Below are the code and all the weights of a small trained network. Each question names an input and a target symbol and asks about switching units off, where a switched-off unit gives its printed mean instead of its output.

import numpy as np


def w(rows, s, z=0):
    codes = np.array(rows[::2]) - 128.0
    scale = np.full(codes.shape[1], s)
    scale[-1] = z or s
    return codes * scale


def f(y):
    return np.maximum(y, 0)


def softmax(a):
    e = np.exp(a - a.max(-1, keepdims=True))
    return e / e.sum(-1, keepdims=True)


def log_softmax(a):
    a = a - a.max(-1, keepdims=True)
    return a - np.log(np.exp(a).sum(-1, keepdims=True))


def net(x, mask):
    ids = ['ΔΞΣΦαβεζηθλμτ'.index(c) for c in x.split()]
    T = len(ids)
    res = E[ids] + P[:T]
    u = 0
    for l in range(2):
        q, k, v = (res @ M[l].T for M in (Q, K, V))
        z = softmax(np.where(np.tri(T) > 0, q @ k.T / 4**0.5, -1e9)) @ v
        res = res + np.where(mask[u], z, O[l][:, -1]) @ O[l][:, :-1]
        u += 1
        y = f(res @ A[l][:, :-1].T + A[l][:, -1])
        res = res + np.where(mask[u : u + 12], y, B[l][:, -1]) @ B[l][:, :-1]
        u += 12
    return log_softmax(res[-1] @ U[:, :-1].T + U[:, -1])


Q, K, V, O, A, B = {}, {}, {}, {}, {}, {}
E = w([
[171,124,177,84,133,153,235,138,59,91,81],'Δ',
[88,108,148,139,69,34,117,101,150,116,124],'Ξ',
[86,157,38,195,122,185,174,92,90,125,110],'Σ',
[69,124,111,150,87,141,168,185,153,112,154],'Φ',
[136,90,254,135,123,218,207,116,46,37,100],'α',
[85,195,151,124,170,179,141,234,90,148,93],'β',
[103,176,88,167,126,52,147,78,68,173,92],'ε',
[99,203,202,85,197,166,146,73,167,68,126],'ζ',
[59,85,155,195,201,112,47,161,101,67,72],'η',
[136,228,189,188,137,114,178,203,143,150,170],'θ',
[193,144,162,117,165,80,114,160,111,231,175],'λ',
[115,61,173,151,127,69,152,84,88,129,130],'μ',
[160,98,97,156,98,212,123,109,141,168,146],'τ',
],0.017)
P = w([
[23,88,237,209,41,250,189,117,125,253,20],'0',
[47,97,200,147,46,118,121,151,148,158,10],'1',
[94,102,170,133,91,93,102,164,133,155,24],'2',
[117,107,147,114,108,90,112,161,117,139,31],'3',
[106,129,144,124,124,91,136,156,82,105,74],'4',
[118,103,123,114,159,78,130,162,114,130,83],'5',
[118,126,111,134,148,106,141,140,84,101,99],'6',
[101,138,112,136,156,105,145,136,81,104,126],'7',
[107,133,93,140,169,109,150,132,87,103,135],'8',
[114,151,90,149,169,109,136,131,99,104,130],'9',
[121,154,84,156,180,105,131,131,104,98,139],'10',
[94,154,86,144,186,97,152,128,91,94,175],'11',
[114,166,83,163,185,116,127,127,106,99,157],'12',
],0.0072)
Q[0] = w([
[194,135,118,113,88,136,254,125,125,132,120],'0.h0',
[97,172,137,175,116,109,134,225,187,121,135],'0.h0',
[112,59,93,110,92,74,80,101,139,87,120],'0.h0',
[163,177,145,127,138,97,169,73,162,202,145],'0.h0',
],0.0079)
K[0] = w([
[238,191,127,69,56,132,213,121,112,104,205],'0.h0',
[157,221,110,113,49,139,138,194,176,139,153],'0.h0',
[183,90,80,174,103,83,131,120,114,151,129],'0.h0',
[217,198,161,66,123,79,166,1,240,246,206],'0.h0',
],0.0063)
V[0] = w([
[116,162,66,157,113,137,92,150,93,106,191],'0.h0',
[189,191,114,39,144,154,79,101,174,52,120],'0.h0',
[146,173,112,38,208,122,87,124,77,11,217],'0.h0',
[20,202,145,41,248,133,118,15,253,122,214],'0.h0',
],0.0039)
O[0] = w([
[139,98,200,81,111,157,209,83,85,90,57,2],'0.h0',
[253,145,132,142,173,132,208,37,103,253,151,10],'0.h0',
[177,93,113,140,150,147,141,145,51,243,56,23],'0.h0',
[242,98,57,110,189,101,125,53,155,202,98,149],'0.h0',
],0.0063,0.002)
A[0] = w([
[111,120,83,124,115,94,82,84,185,91,97,155],'0.n0',
[181,164,48,186,135,129,196,119,128,173,154,28],'0.n1',
[145,121,103,79,203,87,145,121,31,163,45,203],'0.n2',
[82,155,114,170,114,136,172,193,152,220,120,217],'0.n3',
[175,141,86,46,130,2,105,157,176,210,184,240],'0.n4',
[54,98,189,140,103,198,158,127,147,113,66,74],'0.n5',
[123,110,28,80,66,211,57,108,83,145,124,133],'0.n6',
[113,192,72,93,103,139,119,165,159,136,127,13],'0.n7',
[66,146,143,92,194,149,134,187,70,114,190,87],'0.n8',
[248,126,90,86,183,96,146,75,23,138,169,149],'0.n9',
[99,187,156,125,115,197,125,132,171,158,120,3],'0.n10',
[98,128,64,148,154,68,60,91,120,121,96,9],'0.n11',
],0.008,0.0028)
B[0] = w([
[180,154,162,162,104,204,169,139,129,119,115,180],'0.n0',
[140,96,192,134,122,140,224,175,150,90,84,172],'0.n1',
[103,109,96,183,83,194,169,112,91,136,43,223],'0.n2',
[58,141,140,125,86,120,129,183,77,110,144,244],'0.n3',
[99,171,195,237,73,186,93,126,134,100,145,195],'0.n4',
[98,114,98,129,186,97,110,153,77,181,200,253],'0.n5',
[129,105,166,228,173,166,158,222,146,162,119,146],'0.n6',
[134,50,127,108,118,141,191,84,126,71,128,152],'0.n7',
[191,167,140,142,121,161,72,131,200,79,48,252],'0.n8',
[62,141,119,254,140,185,109,146,120,175,163,204],'0.n9',
[143,95,106,89,159,55,135,139,177,134,107,179],'0.n10',
[178,198,144,173,127,126,178,125,83,133,106,167],'0.n11',
],0.008,0.0065)
Q[1] = w([
[20,88,142,159,190,196,191,160,82,108,38],'1.h0',
[58,130,162,190,209,212,142,203,82,134,10],'1.h0',
[52,89,80,184,127,162,221,53,199,73,173],'1.h0',
[255,122,108,142,105,105,120,59,92,189,144],'1.h0',
],0.008)
K[1] = w([
[233,121,106,97,188,104,166,2,231,92,56],'1.h0',
[220,163,91,102,156,229,153,45,192,42,56],'1.h0',
[150,72,25,101,105,74,204,93,125,108,219],'1.h0',
[117,68,161,112,153,41,118,171,29,194,81],'1.h0',
],0.0085)
V[1] = w([
[233,159,165,94,200,53,100,117,147,148,216],'1.h0',
[147,70,20,3,121,11,129,82,203,121,252],'1.h0',
[124,149,100,25,170,129,100,153,211,121,146],'1.h0',
[109,198,175,180,78,174,190,174,122,161,191],'1.h0',
],0.0056)
O[1] = w([
[98,122,52,36,128,107,101,147,121,86,150,108],'1.h0',
[146,167,183,120,195,128,12,169,82,101,98,9],'1.h0',
[228,115,99,61,142,3,85,89,114,71,137,143],'1.h0',
[62,67,74,239,173,193,143,99,101,146,31,150],'1.h0',
],0.0066,0.014)
A[1] = w([
[216,158,131,51,117,63,78,162,164,56,182,16],'1.n0',
[175,94,101,80,231,185,23,111,81,112,219,3],'1.n1',
[246,148,34,63,88,125,103,176,51,195,183,107],'1.n2',
[73,95,112,73,144,113,129,111,240,91,76,178],'1.n3',
[212,87,12,139,191,136,59,186,103,179,254,83],'1.n4',
[183,173,90,28,127,138,90,143,101,154,96,156],'1.n5',
[131,64,133,178,103,123,151,122,100,137,162,46],'1.n6',
[186,111,129,66,163,173,158,73,85,72,64,84],'1.n7',
[181,28,130,108,159,172,136,165,128,130,199,128],'1.n8',
[159,91,191,131,69,76,153,153,115,178,141,127],'1.n9',
[123,138,15,137,172,153,74,69,101,190,170,85],'1.n10',
[171,137,101,144,147,184,206,118,154,182,130,197],'1.n11',
],0.0083,0.0056)
B[1] = w([
[42,171,123,113,170,88,118,155,118,207,175,152],'1.n0',
[254,118,119,126,105,194,181,89,63,169,185,132],'1.n1',
[122,121,97,165,121,113,135,115,220,172,171,129],'1.n2',
[112,113,185,149,62,156,114,41,112,135,122,173],'1.n3',
[226,90,91,97,126,120,86,88,203,201,89,131],'1.n4',
[85,132,58,175,113,222,115,100,161,185,72,141],'1.n5',
[105,143,150,68,121,87,107,163,148,114,114,190],'1.n6',
[70,63,196,166,123,131,153,166,154,168,109,149],'1.n7',
[217,119,160,143,92,126,156,98,106,174,105,136],'1.n8',
[35,69,115,154,159,95,136,120,158,159,90,155],'1.n9',
[116,127,70,91,172,191,196,181,114,169,202,138],'1.n10',
[106,134,137,89,132,84,78,125,152,90,143,251],'1.n11',
],0.0095,0.013)
U = w([
[78,10,100,131,98,153,197,176,73,188,87,160],'Δ',
[160,140,228,109,76,138,98,92,172,9,92,218],'Ξ',
[151,185,38,155,178,205,168,169,146,70,203,246],'Σ',
[88,132,77,45,58,158,75,128,92,94,230,120],'Φ',
[148,118,175,111,131,178,168,130,32,151,181,132],'α',
[103,177,74,35,119,193,67,183,131,153,63,80],'β',
[138,187,86,143,106,106,153,97,38,188,119,39],'ε',
[74,158,103,84,219,188,137,70,112,195,150,158],'ζ',
[119,111,133,131,254,103,28,142,111,67,68,92],'η',
[127,190,168,79,210,80,159,206,141,171,137,5],'θ',
[142,165,133,165,118,188,58,138,75,168,184,78],'λ',
[88,53,76,108,186,48,99,92,76,138,155,104],'μ',
[157,97,88,119,133,138,103,155,152,180,125,150],'τ',
],0.0059,0.003)

Each question gives the input, a string of symbols that net reads in full, and the target symbol t.
The units are the heads (4 rows each of Q, K, V and O) and the neurons (one row each of A and B). Each row of codes is followed by its name. A weight is (code - 128) times the scale printed after its matrix; where a second scale follows, it is the last column's (O, A, B and U).
mask holds one flag per unit, layer by layer, with each layer's heads first. A switched-off unit (its flag False) gives its mean, the last column of its rows in O or B, instead of its output. The means were averaged over made-up inputs and are rounded, as every weight is.
A unit's drop is (log p(t) with every unit on - log p(t) with that unit switched off) / (log p(t) with every unit on - log p(t) with every unit switched off).
The circuit of an input: a set's keep is (log p(t) with only the set's units on - log p(t) with every unit switched off) / (log p(t) with every unit on - log p(t) with every unit switched off). Starting from the 12 units with the biggest drops (on a tie, the unit counted first), units are removed one at a time, each time the one whose removal leaves the highest keep (on an exact tie, the one counted first), for as long as the keep stays at least 0.8.
units of the circuit, in order: the units of the circuit, biggest drop first
unit that matters most: the unit with the biggest drop
k most important neurons: the k neurons with the biggest drops, biggest first
top k neurons in layer l: the k neurons of layer l with the biggest drops, biggest first
drop when u is switched off: that unit's drop, to one decimal
input Ξ ζ θ Ξ Σ ζ α ζ Φ τ θ Ξ, target Ξ: units of the circuit, in order -> 0.n5; 0.n4
input η μ Δ Φ α η, target Ξ: unit that matters most -> 0.n8
input ζ β μ θ α, target α: 3 most important neurons -> 0.n5; 1.n1; 0.n10
input ζ ζ β ζ Φ α ζ ζ ζ ζ ζ η θ, target Δ: units of the circuit, in order -> 0.h0; 0.n1
input α Ξ θ α β Ξ λ η λ β θ, target Ξ: units of the circuit, in order -> 0.n8; 0.n5; 0.h0
input θ ζ Δ η ζ ζ Φ ζ, target Σ: units of the circuit, in order -> 0.h0; 0.n9; 1.n10; 1.n3
input Φ ζ ε Ξ λ, target λ: units of the circuit, in order -> 0.n4; 0.n9
input Δ λ ζ β μ, target μ: top 2 neurons in layer 1 -> 1.n0; 1.n9
input λ Δ Φ Δ λ α μ λ Ξ Δ τ Δ ζ, target ζ: top 3 neurons in layer 0 -> 0.n2; 0.n4; 0.n9
input Φ β ζ τ, target τ: top 3 neurons in layer 0 -> 0.n6; 0.n2; 0.n4
input ζ Ξ η θ, target θ: top 2 neurons in layer 0 -> 0.n10; 0.n9
input Σ θ Δ θ η, target Δ: 2 most important neurons -> 0.n3; 0.n5
input Ξ β η ζ λ α α, target α: top 2 neurons in layer 0 -> 0.n5; 0.n2
input ζ ζ ε ζ ζ η Δ θ, target Δ: 3 most important neurons -> 1.n9; 0.n1; 0.n3
input ε Φ ε Φ θ Σ Σ ζ λ, target λ: units of the circuit, in order -> 0.n4
input α α λ, target Δ: 2 most important neurons -> 1.n9; 0.n3
input β Σ η β, target Ξ: top 3 neurons in layer 0 -> 0.n8; 0.n7; 0.n9
input β Ξ ζ η α ε, target ε: top 2 neurons in layer 0 -> 0.n11; 0.n2
input Ξ θ Σ θ η, target Δ: top 3 neurons in layer 0 -> 0.n3; 0.n5; 0.n2
input λ η Φ Σ λ θ ζ Φ α Φ, target Φ: most important neuron -> 0.n2
input λ η ζ, target ζ: 2 most important neurons -> 0.n2; 1.n0
input β ζ ζ ζ α η ζ, target Σ: top 3 neurons in layer 0 -> 0.n9; 0.n8; 0.n3
input ζ θ Φ θ, target θ: top 4 neurons in layer 0 -> 0.n10; 0.n3; 0.n9; 0.n2
input ζ Φ θ θ β θ θ Δ α λ τ, target τ: 2 most important neurons -> 1.n4; 0.n6
input β Φ α β, target Ξ: top 2 neurons in layer 0 -> 0.n8; 0.n9
input θ η η β η θ, target Ξ: drop when 0.n5 is switched off -> 0.2
input θ μ ε Δ θ ζ Φ η β, target β: most important neuron -> 0.n8
input ζ θ θ θ θ θ λ ε Φ, target Φ: drop when 1.h0 is switched off -> 0.5
input η Φ β η, target Ξ: drop when 0.n4 is switched off -> -0.1
input θ λ β Δ Δ ζ Ξ μ, target μ: drop when 0.h0 is switched off -> 0.2
